Below is a small trained network, with its code and all its weights. Each question gives an input and a target symbol and asks what happens when units are switched off, that is, made to give their printed mean instead of their output.

import numpy as np


def w(rows, s, z=0):
    codes = np.array(rows[::2]) - 128.0
    scale = np.full(codes.shape[1], s)
    scale[-1] = z or s
    return codes * scale


def norm(h):
    return h / np.sqrt((h * h).mean(-1, keepdims=True) + 1e-5)


def f(y):
    return np.maximum(y, 0)


def softmax(a):
    e = np.exp(a - a.max(-1, keepdims=True))
    return e / e.sum(-1, keepdims=True)


def log_softmax(a):
    a = a - a.max(-1, keepdims=True)
    return a - np.log(np.exp(a).sum(-1, keepdims=True))


def net(x, mask):
    ids = ['ΔΘΛΣβγεημξφψω'.index(c) for c in x.split()]
    T = len(ids)
    res = E[ids] + P[:T]
    q, k, v = (norm(res) @ M[0].T for M in (Q, K, V))
    z = softmax(np.where(np.tri(T) > 0, q @ k.T / 4**0.5, -1e9)) @ v
    res = res + np.where(mask[0], z, O[0][:, -1]) @ O[0][:, :-1]
    y = f(norm(res) @ A[0][:, :-1].T + A[0][:, -1])
    res = res + np.where(mask[1:25], y, B[0][:, -1]) @ B[0][:, :-1]
    return log_softmax(norm(res)[-1] @ U[:, :-1].T + U[:, -1])


Q, K, V, O, A, B = {}, {}, {}, {}, {}, {}
E = w([
[247,142,136,164,94,75,124,168],'Δ',
[102,168,172,121,59,104,243,148],'Θ',
[110,85,163,136,162,71,22,165],'Λ',
[92,107,103,83,35,96,48,128],'Σ',
[143,113,64,157,117,37,38,152],'β',
[151,176,114,114,227,63,52,142],'γ',
[44,180,185,36,103,150,106,126],'ε',
[179,105,113,18,131,105,205,108],'η',
[227,76,165,50,146,121,107,132],'μ',
[167,170,205,69,62,138,104,136],'ξ',
[161,96,248,120,139,126,128,168],'φ',
[118,72,143,130,23,94,69,158],'ψ',
[160,253,93,74,83,93,140,137],'ω',
],0.00063)
P = w([
[123,123,73,103,132,204,141,255],'0',
[124,130,107,77,123,168,119,211],'1',
[129,140,115,78,117,137,112,194],'2',
[130,143,126,78,114,119,109,181],'3',
[133,141,135,82,112,109,109,167],'4',
[134,142,140,88,110,103,109,152],'5',
[141,139,147,97,109,101,110,139],'6',
[141,134,155,107,109,100,112,127],'7',
[141,135,157,110,110,99,116,109],'8',
[141,135,161,118,109,95,115,95],'9',
[141,133,168,124,112,89,116,77],'10',
[142,136,173,134,116,82,119,52],'11',
[154,132,183,135,112,72,116,37],'12',
],0.00091)
Q[0] = w([
[135,41,94,203,199,157,96,138],'H0',
[117,152,252,64,68,62,1,119],'H0',
[46,22,110,197,150,223,188,157],'H0',
[203,165,184,99,20,7,63,133],'H0',
],0.0061)
K[0] = w([
[103,153,95,98,120,199,178,195],'H0',
[150,149,138,146,114,58,154,9],'H0',
[145,142,70,114,167,170,127,219],'H0',
[118,140,167,117,144,92,125,3],'H0',
],0.0052)
V[0] = w([
[146,45,141,195,154,122,40,157],'H0',
[13,107,155,161,38,150,141,172],'H0',
[90,205,42,117,93,130,5,126],'H0',
[35,108,206,75,187,137,71,55],'H0',
],0.0017)
O[0] = w([
[124,227,130,123,94,115,22,127,29],'H0',
[126,169,155,209,39,65,189,98,117],'H0',
[142,115,127,214,152,206,113,72,250],'H0',
[141,136,76,159,105,194,148,250,97],'H0',
],0.0024,0.0012)
A[0] = w([
[135,187,200,190,155,134,133,105,62],'N0',
[137,68,92,165,133,35,106,147,114],'N1',
[107,102,140,79,100,47,185,141,31],'N2',
[124,39,171,168,156,155,128,98,119],'N3',
[177,161,171,131,106,182,91,131,1],'N4',
[132,207,87,112,89,82,108,198,113],'N5',
[116,174,77,147,137,190,142,133,74],'N6',
[156,159,149,110,161,66,120,83,4],'N7',
[55,142,147,85,113,165,157,136,212],'N8',
[84,118,96,133,124,144,154,181,66],'N9',
[196,95,78,182,118,125,160,211,135],'N10',
[59,157,168,78,142,116,92,75,133],'N11',
[136,112,99,127,89,186,94,97,86],'N12',
[177,77,75,203,139,145,168,179,151],'N13',
[135,163,57,101,115,85,197,104,104],'N14',
[121,168,119,167,224,154,91,161,65],'N15',
[127,219,60,79,87,93,119,160,152],'N16',
[111,143,134,184,198,51,96,157,146],'N17',
[63,118,133,175,136,21,207,134,77],'N18',
[79,62,73,121,46,101,73,117,127],'N19',
[117,5,61,54,103,115,122,138,126],'N20',
[221,120,81,177,125,121,158,187,192],'N21',
[122,143,83,121,159,156,153,54,60],'N22',
[132,91,91,40,119,95,117,185,113],'N23',
],0.0016,0.0007)
B[0] = w([
[133,142,55,190,98,91,150,129,160],'N0',
[122,177,142,90,163,167,155,120,186],'N1',
[76,193,99,105,192,143,152,122,195],'N2',
[115,93,173,191,159,143,135,123,202],'N3',
[86,171,78,150,175,145,120,122,184],'N4',
[75,84,188,161,178,116,111,141,175],'N5',
[93,108,121,154,170,135,118,86,153],'N6',
[64,108,100,114,103,157,131,158,202],'N7',
[181,109,104,117,130,105,113,111,253],'N8',
[150,131,102,104,126,88,100,106,147],'N9',
[48,86,109,100,109,134,108,87,172],'N10',
[97,77,83,152,104,96,115,89,212],'N11',
[127,160,111,102,164,143,163,142,162],'N12',
[89,100,101,141,134,88,87,68,166],'N13',
[154,126,176,137,94,137,109,167,222],'N14',
[148,135,137,78,87,131,197,133,167],'N15',
[125,59,198,170,158,122,127,156,190],'N16',
[122,177,152,128,82,171,179,122,186],'N17',
[97,171,110,126,213,186,71,112,164],'N18',
[188,151,113,92,168,125,184,153,197],'N19',
[113,193,106,249,90,106,132,135,199],'N20',
[61,93,115,80,80,171,118,116,211],'N21',
[130,117,156,157,149,122,100,174,198],'N22',
[145,93,56,185,127,105,145,140,207],'N23',
],0.002,0.00075)
U = w([
[112,108,124,24,138,1,43,35,150],'Δ',
[57,236,144,71,171,74,232,126,80],'Θ',
[44,171,186,211,179,169,17,202,109],'Λ',
[169,214,60,214,58,188,137,113,21],'Σ',
[117,220,60,184,163,129,40,49,61],'β',
[150,164,58,39,225,220,80,177,59],'γ',
[3,52,68,105,38,208,160,145,225],'ε',
[158,125,8,143,167,52,210,194,44],'η',
[187,60,55,139,159,72,61,222,61],'μ',
[218,160,175,16,48,188,166,194,160],'ξ',
[87,85,203,97,165,36,115,254,53],'φ',
[136,206,180,219,21,32,125,125,117],'ψ',
[212,48,196,183,216,179,200,37,252],'ω',
],0.0048,0.0023)

Each question gives the input, a string of symbols that net reads in full, and the target symbol t.
The units are the heads (4 rows each of Q, K, V and O) and the neurons (one row each of A and B). Each row of codes is followed by its name. A weight is (code - 128) times the scale printed after its matrix; where a second scale follows, it is the last column's (O, A, B and U).
mask holds one flag per unit, heads first, then neurons. A switched-off unit (its flag False) gives its mean, the last column of its rows in O or B, instead of its output. The means were averaged over made-up inputs and are rounded, as every weight is.
A unit's drop is (log p(t) with every unit on - log p(t) with that unit switched off) / (log p(t) with every unit on - log p(t) with every unit switched off).
The circuit of an input: a set's keep is (log p(t) with only the set's units on - log p(t) with every unit switched off) / (log p(t) with every unit on - log p(t) with every unit switched off). Starting from the 12 units with the biggest drops (on a tie, the unit counted first), units are removed one at a time, each time the one whose removal leaves the highest keep (on an exact tie, the one counted first), for as long as the keep stays at least 0.8.
circuit, biggest first: the units of the circuit, biggest drop first
k most important neurons: the k neurons with the biggest drops, biggest first
drop of u: that unit's drop, to one decimal
input ω Θ β ξ Λ Θ ξ η ω, target η: circuit, biggest first -> H0; N23; N20
input μ ω ξ ω η Θ ω ω Σ, target ω: circuit, biggest first -> H0; N19; N3
input ψ ε Λ, target ε: circuit, biggest first -> H0; N10; N21; N15
input ω ω Δ ε ω ε Δ, target ε: circuit, biggest first -> N21
input η Θ ε Σ ω β ω ω ξ ξ Θ, target Θ: circuit, biggest first -> H0; N2; N18
input Λ ψ Δ ω Δ ψ, target Δ: circuit, biggest first -> H0; N19
input φ Δ ω ω ω ε φ ε ε ξ ε ω, target ε: circuit, biggest first -> H0; N21
input ω Δ ε ε Δ ε, target Δ: circuit, biggest first -> N8; N11
input ε ξ ω Λ Δ ω ω ω φ ω, target φ: circuit, biggest first -> H0; N16
input ψ ψ ω β ω, target β: circuit, biggest first -> H0; N0
input ε ω ξ ε φ, target ε: circuit, biggest first -> H0; N10; N21
input Δ ε ω ω ω γ ε Δ, target ε: circuit, biggest first -> N21; N10
input μ φ ω ε ε ξ, target ε: circuit, biggest first -> H0; N10; N21
input ψ ξ ξ ε Δ Σ γ ω ξ φ ε, target φ: 2 most important neurons -> N5; N16
input Λ μ ω φ ε Θ μ ψ ω ε ω, target ε: 2 most important neurons -> N21; N10
input ψ ω φ η, target η: 2 most important neurons -> N20; N23
input ξ ξ ω η ω ψ ω Θ γ, target Θ: most important neuron -> N17
input ω φ φ ψ μ, target μ: 2 most important neurons -> N23; N20
input Δ β Δ ε η ξ Δ ε ψ ε, target ψ: drop of H0 -> 0.9
input ω Δ ε Θ μ ε Λ γ η ω, target η: drop of N21 -> 0.0
input Λ ε ω Δ, target ω: drop of N1 -> 0.1
input Θ μ Θ ξ ω ω ω ε ε ε, target ε: drop of H0 -> 1.1
input ε ε ξ γ Θ Δ φ ω Λ ω Θ ω, target Θ: most important neuron -> N2
